Below is a small trained network, with its code and all its weights. Each question gives an input and a class and asks what happens when units are switched off, that is, made to give their printed mean instead of their output.

import numpy as np


def w(rows, s, z=0):
    codes = np.array(rows[::2]) - 128.0
    scale = np.full(codes.shape[1], s)
    scale[-1] = z or s
    return codes * scale


def norm(h):
    return h / np.sqrt((h * h).mean(-1, keepdims=True) + 1e-5)


def f(y):
    return np.maximum(y, 0)


def log_softmax(a):
    a = a - a.max(-1, keepdims=True)
    return a - np.log(np.exp(a).sum(-1, keepdims=True))


def net(x, mask):
    res = np.array(x, float).reshape(1, 5) / 4 @ E
    u = 0
    for l in range(3):
        y = f(norm(res) @ A[l][:, :-1].T + A[l][:, -1])
        res = res + np.where(mask[u : u + 7], y, B[l][:, -1]) @ B[l][:, :-1]
        u += 7
    return log_softmax(norm(res)[-1] @ U[:, :-1].T + U[:, -1])


A, B = {}, {}
E = w([
[120,111,122,135,160,130,114,129,133,134,131,116],'x0',
[73,254,100,68,192,185,145,135,132,187,151,129],'x1',
[86,110,135,109,135,130,115,161,113,104,147,100],'x2',
[128,112,182,114,142,116,59,136,52,91,101,151],'x3',
[187,178,100,140,105,160,28,222,220,130,149,118],'x4',
],0.0086)
A[0] = w([
[149,181,139,166,108,96,2,195,156,127,112,143,15],'L0N1',
[133,20,61,125,51,117,143,100,169,118,200,115,186],'L0N2',
[170,117,222,54,193,217,89,93,135,59,147,202,89],'L0N3',
[226,143,148,135,109,143,115,249,177,189,222,117,52],'L0N4',
[112,209,139,72,150,142,40,58,90,150,106,93,18],'L0N5',
[146,27,204,120,134,77,137,131,88,138,137,163,252],'L0N6',
[59,137,65,138,90,202,85,162,110,157,183,175,164],'L0N7',
],0.0061,0.0021)
B[0] = w([
[120,139,179,172,84,103,143,176,125,115,255,152,207],'L0N1',
[140,86,192,80,137,164,124,147,132,217,47,115,220],'L0N2',
[130,135,184,87,136,71,118,87,103,152,49,67,177],'L0N3',
[147,88,98,87,185,167,114,55,99,98,47,70,210],'L0N4',
[113,110,171,79,98,215,182,77,156,72,91,138,182],'L0N5',
[134,143,51,93,75,84,109,93,102,190,159,106,254],'L0N6',
[97,130,116,139,146,115,111,120,188,144,107,189,172],'L0N7',
],0.0088,0.0076)
A[1] = w([
[89,166,76,190,170,156,156,120,135,169,173,138,82],'L1N1',
[135,149,156,93,179,149,190,158,131,155,185,156,105],'L1N2',
[176,70,97,116,127,114,105,112,109,141,132,95,87],'L1N3',
[108,89,173,72,99,176,111,111,125,70,112,164,145],'L1N4',
[146,151,1,108,133,102,74,138,203,93,154,161,6],'L1N5',
[148,77,212,188,107,114,153,182,130,210,148,127,144],'L1N6',
[182,113,136,145,132,75,88,168,105,128,154,118,62],'L1N7',
],0.0083,0.0015)
B[1] = w([
[96,112,135,206,35,115,114,142,122,76,167,169,163],'L1N1',
[160,64,162,140,75,52,45,193,117,84,190,167,175],'L1N2',
[177,160,203,104,132,88,111,122,119,91,49,208,255],'L1N3',
[125,114,75,219,151,164,159,157,183,203,111,74,212],'L1N4',
[77,160,90,87,138,165,153,47,156,163,135,116,162],'L1N5',
[39,228,28,188,204,240,172,134,124,109,170,81,224],'L1N6',
[97,206,168,140,112,64,162,143,114,108,255,116,193],'L1N7',
],0.0079,0.0063)
A[2] = w([
[114,132,140,103,189,82,197,132,68,212,91,140,247],'L2N1',
[106,57,160,179,96,84,135,43,66,93,69,162,169],'L2N2',
[65,126,213,160,130,119,108,108,114,197,97,87,120],'L2N3',
[39,72,196,166,75,30,109,45,98,141,255,194,191],'L2N4',
[186,149,169,127,161,207,103,202,210,195,90,61,51],'L2N5',
[97,72,89,97,151,227,207,72,113,197,101,85,140],'L2N6',
[87,33,140,149,70,136,170,116,151,161,65,164,109],'L2N7',
],0.0064,0.0013)
B[2] = w([
[148,193,85,72,131,177,86,131,214,129,96,89,235],'L2N1',
[145,103,128,116,153,187,125,182,161,204,138,72,235],'L2N2',
[176,111,110,123,135,155,134,58,223,194,122,151,206],'L2N3',
[166,101,157,168,102,65,120,198,99,48,77,186,254],'L2N4',
[243,52,140,63,91,38,151,194,6,148,26,144,232],'L2N5',
[2,149,136,176,154,135,149,78,133,105,243,111,249],'L2N6',
[124,182,124,162,169,143,90,147,97,31,221,183,195],'L2N7',
],0.0085,0.0082)
U = w([
[58,155,66,109,158,198,150,66,192,189,157,113,193],'0',
[221,74,156,63,89,80,93,169,77,179,12,130,161],'1',
[125,139,160,227,60,95,113,192,93,22,209,194,2],'2',
],0.011,0.00093)

Each question gives the input, the list of numbers given to net, and the class t.
The units are the neurons (one row each of A and B). Each row of codes is followed by its name. A weight is (code - 128) times the scale printed after its matrix; where a second scale follows, it is the last column's (A, B and U).
mask holds one flag per neuron, layer by layer. A switched-off neuron (its flag False) gives its mean, the last column of its row in B, instead of its output. The means were averaged over made-up inputs and are rounded, as every weight is.
A unit's drop is (log p(t) with every unit on - log p(t) with that unit switched off) / (log p(t) with every unit on - log p(t) with every unit switched off).
unit that matters most: the unit with the biggest drop
top k neurons: the k neurons with the biggest drops, biggest first
top k neurons in layer l: the k neurons of layer l with the biggest drops, biggest first
drop of u: that unit's drop, to one decimal
input [-7,5,-4,1,1], class 1: top 2 neurons : L2N5, L0N6
input [8,-2,-8,-6,4], class 1: unit that matters most : L0N4
input [8,-3,-4,-7,6], class 1: top 2 neurons : L0N4, L2N5
input [-4,4,0,1,8], class 1: top 3 neurons : L0N6, L2N5, L0N4
input [7,0,0,8,4], class 2: top 3 neurons : L0N1, L1N7, L0N2
input [-2,7,0,3,7], class 1: top 3 neurons : L2N5, L0N6, L0N4
input [6,2,-4,0,-5], class 2: top 2 neurons : L0N4, L0N2
input [-2,-8,-1,-3,-3], class 0: top 2 neurons : L0N2, L1N6
input [2,-3,-5,-2,0], class 0: top 4 neurons : L1N6, L2N6, L2N4, L0N4
input [6,6,8,1,8], class 1: top 4 neurons : L0N6, L2N5, L1N6, L0N4
input [-8,-5,-7,7,1], class 2: top 2 neurons : L1N7, L0N4
input [-4,0,0,-6,5], class 1: top 4 neurons : L2N5, L0N4, L0N6, L1N6
input [-8,6,2,-8,0], class 2: top 2 neurons : L1N1, L1N2
input [4,-1,1,1,8], class 2: top 4 neurons in layer 0 : L0N1, L0N5, L0N2, L0N3
input [0,-6,4,-5,-8], class 0: unit that matters most : L0N2
input [0,6,-4,0,0], class 2: top 3 neurons in layer 1 : L1N2, L1N6, L1N1
input [0,6,-6,3,8], class 1: top 4 neurons : L2N5, L0N6, L0N4, L0N1
input [-6,0,7,-7,5], class 1: top 4 neurons : L2N5, L0N2, L0N4, L0N6
input [7,-2,1,8,7], class 2: top 2 neurons : L0N1, L1N7
input [5,-1,-6,-6,6], class 1: top neuron in layer 0 : L0N4
input [-1,-5,-2,-6,-5], class 0: drop of L1N4 : 0.0
input [-8,2,-1,7,-6], class 0: drop of L2N5 : 0.1
input [4,-1,0,-6,4], class 1: drop of L0N4 : 1.9
input [1,-5,-4,-2,-4], class 0: drop of L0N2 : 0.4
